(in the rows, 128 means zero)
Each row has two labels, one from each of two sets.
[ 99 139 129 162 148 139 133  97 138 102 135 119 119  74 123 137 132 134
 129 158 116  87 132 120 136 131 124 123 110 173 157 179 119 125 133 147
 106  44 176 136 136 121 140 142 118 130 131 204 154 136 132 125 139 138
 100 131 130  79 124 135 124 122 125 127]
togid & (12)
[113 139 111 157 110 121 137 135 125 121 129 139 129 109 141  89  95 126
 120 122 116 123 104 102 143 122 115  95  97 124 144 126 132 133 139 150
 116 129 142 118 135 136 134 161 131 126 166 144 161 137 109 114 150 170
 114 130 111 129 125 133 111 119  97 144]
bugal & (12)
[143 132 106 153 142 156 101 157 113 158 150 116 129 133 125 113 124 132
 133 123 128 138 108 159 132 133 118 125 126 131 102 160 141 128 106 140
 192 144 113 139 124 125 115 107 122 135 110  82 228 110  82 110 133 135
 127 129 128 142 152 129 135 117  82 128]
togid & (15)
[138 158  93 115 112 116 124 131 117 131 107  89 121 128 123 106 119 118
 137 121 124 149 137 127 106 111 136  87 154 117 106 126 124 130 118 107
 107 105 115 122 133 124 132 110 130 120 163 100 129 139 111 144 145 131
 131 132 111 149 160 128 145 166 171 118]
lomin & (19)
[132 159 135  96 156 164  95 133 131 128 142  77 128 122 146 118 133 144
 148 143 134 117 156 160 107 132 141 120 170 156 143 189 129 154 102 110
 174 126 102 139 107 119 111  78 132 129 117 125 195 142  94 130 150 146
 122 135 139 139 127 128 139 128 130 126]
togid & (19)
[129 129  33 115 155 179 142 164 131 133 139 145 109 146 149 133 120 123
  96 154 118  82 134 131 104 125 127 145 120 109  76 155 142 147 119 134
 127  89  57 133 132 141 171 111 121 120 157 129 114 153  51 129 137 129
 143 153 132  95 142 129 105 153  47 108]
togid & (10)
[129 144  64 158 119 146  69 130  97 127 140 148 115 125 164 129 132  82
 122 122 116 126 124 120 128 151 130 133 105  97 130 174 128 155 116 125
 119 177  70 127 138 227 163 126 130 133 179 129 149 116  80 119 138 125
 131 124 130 124 132 130  75 122  53 143]
bugal & (12)
[125 130 159 122 108 138 124 128 129 136 134 109 105 117 104 114 119 117
 140 114 118 152 148 116 108 118 123 121 132 125 147 124  79 121 110 121
 131 124 136 132 124 118 117 117 146 108 150 120 165 123 135 133 140 131
 113 131 136 162 150 112 130 113 184 113]
dulap & (19)
[148 150  51 126 122 138 120 138 100 154 146 126 139 100 156 113 115 127
 128 151 129 145 108 143 117 120 134 131 128 105 126 163 130 163 112 124
 143 205  19 123 145  55 134 117 138 131 174 130 213 109  56 107 118 204
 124 135  96 145 125 104  79 146  66 127]
bugal & (19)
[134 129 115 106 130 116 108 113 100 105 112 121 131  94 106 111 124 121
 137 141 144 127 142 121  93 100 134 112 150  96 139 115 103 154 105 111
 106 115  94 125 121 112 122 148 130 125 168 128 131 144 124 144 125 122
  97 137  96 121 130 119 137 133 174 126]
lomin & (19)
[111 132  82 167  68 108 130  96 146  94 108 109 123 124 127 120 144 135
 135 130 104 124  98  98 125  80 131 114 153 123 209 179 124 124 135 143
  40 115  85 110 140 120 147 162 123 117 252 138 169 191  75 147 168 133
 116 136 102 146 128 127 123 133  99 123]
bugal & (12)
[138  65 147 165 111 150  88 118 141 137 139 103 133 131 121 101 118 138
 145 135 140 136 117 157 105 133 150 120 165 114 161 126 133 204 120 112
 121 159 110 141 114 126  95 131 129 122 159 119 179 141  99 124 139 128
 133 135 121 186 146 131 141 139 115 115]
bugal & (19)
[142 131 117 137 125 135 143 133 122 149 133 121 132 136 139 105 137 120
 150 151 122 156 122 154 114 132 130 131 128 119 123 144 148 129 104 125
 187 137 109 127 130 132 127 128 126 100 149 120 220 120  83 106 146 134
 128 135 112 168 151 130 134 140  99 147]
bugal & (15)
[152 150 149 137 135 111  91 114 121 147 127 106 181 126  98  91 107 131
 136 144 139 138 121 178 107 107 143 115 183 165 173 129 136  42 119 133
 136 157 115 114 105 119  96 131 132 138 110 114 200 121 128 127 135 139
 119 128 124 160 123 119 163 142 117 148]
bugal & (19)
[127 129 113 143 137 137 151 141 117 134 133 124 128 130 106 120 138 119
 131 136 130 130 132 118 138 134 114 122 144 138 145 193 153 133 141 144
 107  65 153 145 102 135 163 141 120 130 126 131 194 132 116 124 154 144
 111 124 109  94 122 149 126 136  85 142]
togid & (12)
